Below are the code and all the weights of a small trained network. Each question names an input and a class and asks about switching units off, where a switched-off unit gives its printed mean instead of its output.

import numpy as np


def w(rows, s, z=0):
    codes = np.array(rows[::2]) - 128.0
    scale = np.full(codes.shape[1], s)
    scale[-1] = z or s
    return codes * scale


def f(y):
    return y / 2 * (1 + np.tanh(0.7978845608 * (y + 0.044715 * y**3)))


def log_softmax(a):
    a = a - a.max(-1, keepdims=True)
    return a - np.log(np.exp(a).sum(-1, keepdims=True))


def net(x, mask):
    res = np.array(x, float).reshape(1, 8) / 4 @ E
    y = f(res @ A[0][:, :-1].T + A[0][:, -1])
    res = res + np.where(mask, y, B[0][:, -1]) @ B[0][:, :-1]
    return log_softmax(res[-1] @ U[:, :-1].T + U[:, -1])


A, B = {}, {}
E = w([
[155,116,138,106,130],'x0',
[41,26,110,56,171],'x1',
[145,124,154,114,160],'x2',
[126,131,144,130,153],'x3',
[164,148,10,95,206],'x4',
[129,128,134,127,137],'x5',
[130,126,120,127,115],'x6',
[72,211,138,10,103],'x7',
],0.012)
A[0] = w([
[131,118,177,157,101,255],'n0',
[96,220,153,35,101,161],'n1',
[118,206,55,48,165,80],'n2',
[51,58,111,48,143,97],'n3',
[137,135,82,165,182,151],'n4',
[53,10,113,98,142,169],'n5',
[174,97,120,149,125,209],'n6',
[67,169,140,21,125,122],'n7',
[177,160,7,104,200,174],'n8',
[99,95,32,74,193,83],'n9',
],0.019,0.0081)
B[0] = w([
[179,117,186,171,32,172],'n0',
[76,174,111,26,10,220],'n1',
[67,198,230,202,109,219],'n2',
[99,50,92,224,76,215],'n3',
[169,130,59,136,129,181],'n4',
[136,3,197,53,243,218],'n5',
[163,113,125,199,149,170],'n6',
[61,116,96,175,11,216],'n7',
[131,218,64,163,228,252],'n8',
[78,101,181,236,197,224],'n9',
],0.023,0.03)
U = w([
[135,123,166,215,102,253],'0',
[179,175,59,161,159,184],'1',
[176,52,191,73,144,65],'2',
[139,104,106,148,212,36],'3',
[159,175,144,51,72,146],'4',
[107,252,142,96,139,127],'5',
[110,58,125,100,81,54],'6',
],0.012,0.0044)

Each question gives the input, the list of numbers given to net, and the class t.
The units are the neurons (one row each of A and B). Each row of codes is followed by its name. A weight is (code - 128) times the scale printed after its matrix; where a second scale follows, it is the last column's (A, B and U).
mask holds one flag per neuron, in row order. A switched-off neuron (its flag False) gives its mean, the last column of its row in B, instead of its output. The means were averaged over made-up inputs and are rounded, as every weight is.
A unit's drop is (log p(t) with every unit on - log p(t) with that unit switched off) / (log p(t) with every unit on - log p(t) with every unit switched off).
The circuit of an input: a set's keep is (log p(t) with only the set's units on - log p(t) with every unit switched off) / (log p(t) with every unit on - log p(t) with every unit switched off). Starting from all 10 units, units are removed one at a time, each time the one whose removal leaves the highest keep (on an exact tie, the one counted first), for as long as the keep stays at least 0.8.
units of the circuit, in order: the units of the circuit, biggest drop first
most important unit: the unit with the biggest drop
k most important neurons: the k neurons with the biggest drops, biggest first
drop of u: that unit's drop, to one decimal
input [4,0,4,-6,-7,6,-7,8], class 4: units of the circuit, in order	[n1]
input [-5,-3,-6,7,-4,7,3,1], class 4: units of the circuit, in order	[n9 n3 n8]
input [-1,0,-3,5,1,2,0,8], class 5: 2 most important neurons	[n1 n2]
input [8,-3,7,8,1,5,-2,0], class 1: 3 most important neurons	[n5 n2 n1]
input [-6,-1,0,8,1,6,-2,0], class 1: 4 most important neurons	[n5 n1 n2 n9]
input [-2,-3,1,-5,-6,-3,2,1], class 4: 2 most important neurons	[n9 n3]
input [-6,6,5,6,0,0,-1,-3], class 2: 2 most important neurons	[n8 n5]
input [0,1,0,-3,-8,0,3,8], class 6: 2 most important neurons	[n7 n8]
input [-3,0,1,8,-7,-5,-7,2], class 4: 2 most important neurons	[n9 n3]
input [-4,-2,7,1,-1,-1,1,7], class 4: 2 most important neurons	[n8 n1]
input [-2,0,-4,8,6,-3,-3,0], class 1: 3 most important neurons	[n5 n8 n1]
input [-6,8,0,2,-2,3,8,-2], class 2: 2 most important neurons	[n5 n8]
input [-4,6,4,-2,-1,-4,-1,-4], class 2: 2 most important neurons	[n5 n8]
input [4,-2,-7,-6,5,-5,3,-1], class 1: drop of n1	0.1
input [4,8,8,3,-5,0,-8,-5], class 2: drop of n5	0.3
input [4,6,-1,6,0,8,-2,-8], class 2: drop of n5	0.4
input [2,-5,-5,0,7,7,2,0], class 1: most important unit	n1
